M = 3,0,-1,10,30,6,-28,-3,-7,30,-29,-11,26,-35,2,35
M[0] = 3
M[2] = -1
M[14] = 2
M[4] = 30
M[1] = 0
M[3] = 10

x =
-4,-16,1,-10,0,2,-3
23,15,1,27,0,2,-3
3,9,1,3,0,2,-3
12,19,1,3,0,-28,-3
3,-14,1,-10,0,2,-3
3,9,1,21,0,2,-3
-10,-13,1,-40,0,2,-3
Rows and columns are counted from 0.
(0, 0): -4
(6, 2): 1
(5, 6): -3
(6, 1): -13
(3, 0): 12
(3, 3): 3
(1, 5): 2
(2, 6): -3
(6, 4): 0
(4, 4): 0
(2, 0): 3
(2, 1): 9
(0, 6): -3
(2, 4): 0
(0, 2): 1
(4, 6): -3
(0, 5): 2
(5, 5): 2

a =
array([[ -7.57,   1.26,  15.07,  14.05],
       [ -8.77,  11.49,   7.59,  15.81],
       [ -4.30,  -7.82, -11.71,  -6.91],
       [  0.43,  -3.18, -11.76, -12.70],
       [-18.41,   1.78, -15.55,  -0.99],
       [  7.90,   3.57,  10.48,  -0.09],
       [  8.50,   1.50, -18.45, -25.88],
       [-10.05, -22.97, -13.63,  -4.45],
       [  1.45, -11.46,  13.19,  13.59],
       [  0.59, -11.59,   0.08,   0.92],
       [ -4.03, -19.58,  -2.42,  -0.06],
       [  0.64, -12.58,   3.36,   7.73],
       [ -6.49,  -1.44,   4.71,   6.54],
       [-20.75, -20.16, -18.13,   3.04],
       [  7.59, -20.96, -14.79, -14.35],
       [  5.70, -15.28,  -7.26,  -7.58]])
Rows and columns are counted from 0.
row 0 col 0	-7.57
row 7 col 3	-4.45
row 13 col 1	-20.16
row 4 col 2	-15.55
row 5 col 1	3.57
row 13 col 3	3.04
row 8 col 3	13.59
row 1 col 2	7.59
row 10 col 2	-2.42
row 11 col 2	3.36
row 12 col 2	4.71
row 13 col 2	-18.13
row 8 col 0	1.45
row 14 col 2	-14.79
row 5 col 0	7.90
row 3 col 2	-11.76
row 10 col 1	-19.58
row 9 col 1	-11.59
row 1 col 1	11.49
row 10 col 0	-4.03
row 15 col 1	-15.28
row 11 col 0	0.64
row 1 col 3	15.81
row 5 col 2	10.48
row 7 col 2	-13.63
row 4 col 3	-0.99
row 7 col 0	-10.05

X = [30, 16, 3, 18, 40, -5, -28, -12, -16, 29, -18, -9, 25, -35, -13]
X[0] = 30
X[1] = 16
X[3] = 18
X[13] = -35
X[4] = 40
X[14] = -13
X[12] = 25

arr = 150.879,201.615,61.106,-182.617,-123.058,134.519,194.854
arr[-7] -> 150.879
arr[-2] -> 134.519
arr[-6] -> 201.615
arr[-5] -> 61.106

A =
[[-10 -11  34  -4  -6   2 -10  24 -11  -9]
 [ -9  -9  11  -9  24  -2  -9   4 -11  13]]
A[-2][-10]	-10
A[-1][3]	-9
A[0][-1]	-9
A[-1][7]	4
A[-2][-4]	-10
A[1][6]	-9
A[:, -6]	[-6, 24]
A[-1][0]	-9
A[1][4]	24

grid = [[183, 141, 167, 224, 220, 46, 109, 86], [64, 108, 116, 88, 160, 70, 108, 220], [235, 209, 172, 161, 216, 139, 123, 53], [60, 241, 110, 156, 227, 224, 85, 71], [180, 184, 221, 201, 60, 127, 125, 189], [118, 230, 56, 93, 41, 202, 240, 131], [92, 164, 49, 95, 48, 241, 109, 212], [88, 100, 130, 103, 236, 37, 130, 191], [194, 38, 173, 238, 222, 46, 75, 74], [166, 65, 154, 54, 173, 157, 111, 94]]
grid[0][0] => 183
grid[4][5] => 127
grid[6][0] => 92
grid[7][1] => 100
grid[9][7] => 94
grid[9][6] => 111
grid[0][7] => 86
grid[9][4] => 173
grid[3] => [60, 241, 110, 156, 227, 224, 85, 71]
grid[:, 5] => [46, 70, 139, 224, 127, 202, 241, 37, 46, 157]
grid[1][2] => 116
grid[9][1] => 65
grid[0][3] => 224
grid[6][6] => 109
grid[0] => [183, 141, 167, 224, 220, 46, 109, 86]
grid[8][7] => 74
grid[5][4] => 41
grid[7][0] => 88
grid[3][0] => 60
grid[4] => [180, 184, 221, 201, 60, 127, 125, 189]
grid[7][6] => 130
grid[3][4] => 227
grid[8][0] => 194
grid[4][1] => 184
grid[1][3] => 88
grid[2][6] => 123
grid[4][0] => 180
grid[6][5] => 241
grid[4][3] => 201
grid[0][6] => 109
grid[8][2] => 173
grid[3][1] => 241
grid[0][4] => 220
grid[6] => [92, 164, 49, 95, 48, 241, 109, 212]
grid[3][2] => 110

m = [ 10  -5  18  25 -27 -32   1 -29  21 -17 -14]
m[0] => 10
m[9] => -17
m[3] => 25
m[1] => -5
m[5] => -32

data = array([ 61, 196, 186, 152])
data[0] = 61
data[2] = 186
data[3] = 152

B = [121.643 -37.142 159.449 -99.510  44.437]
B[0] = 121.643
B[2] = 159.449
B[1] = -37.142
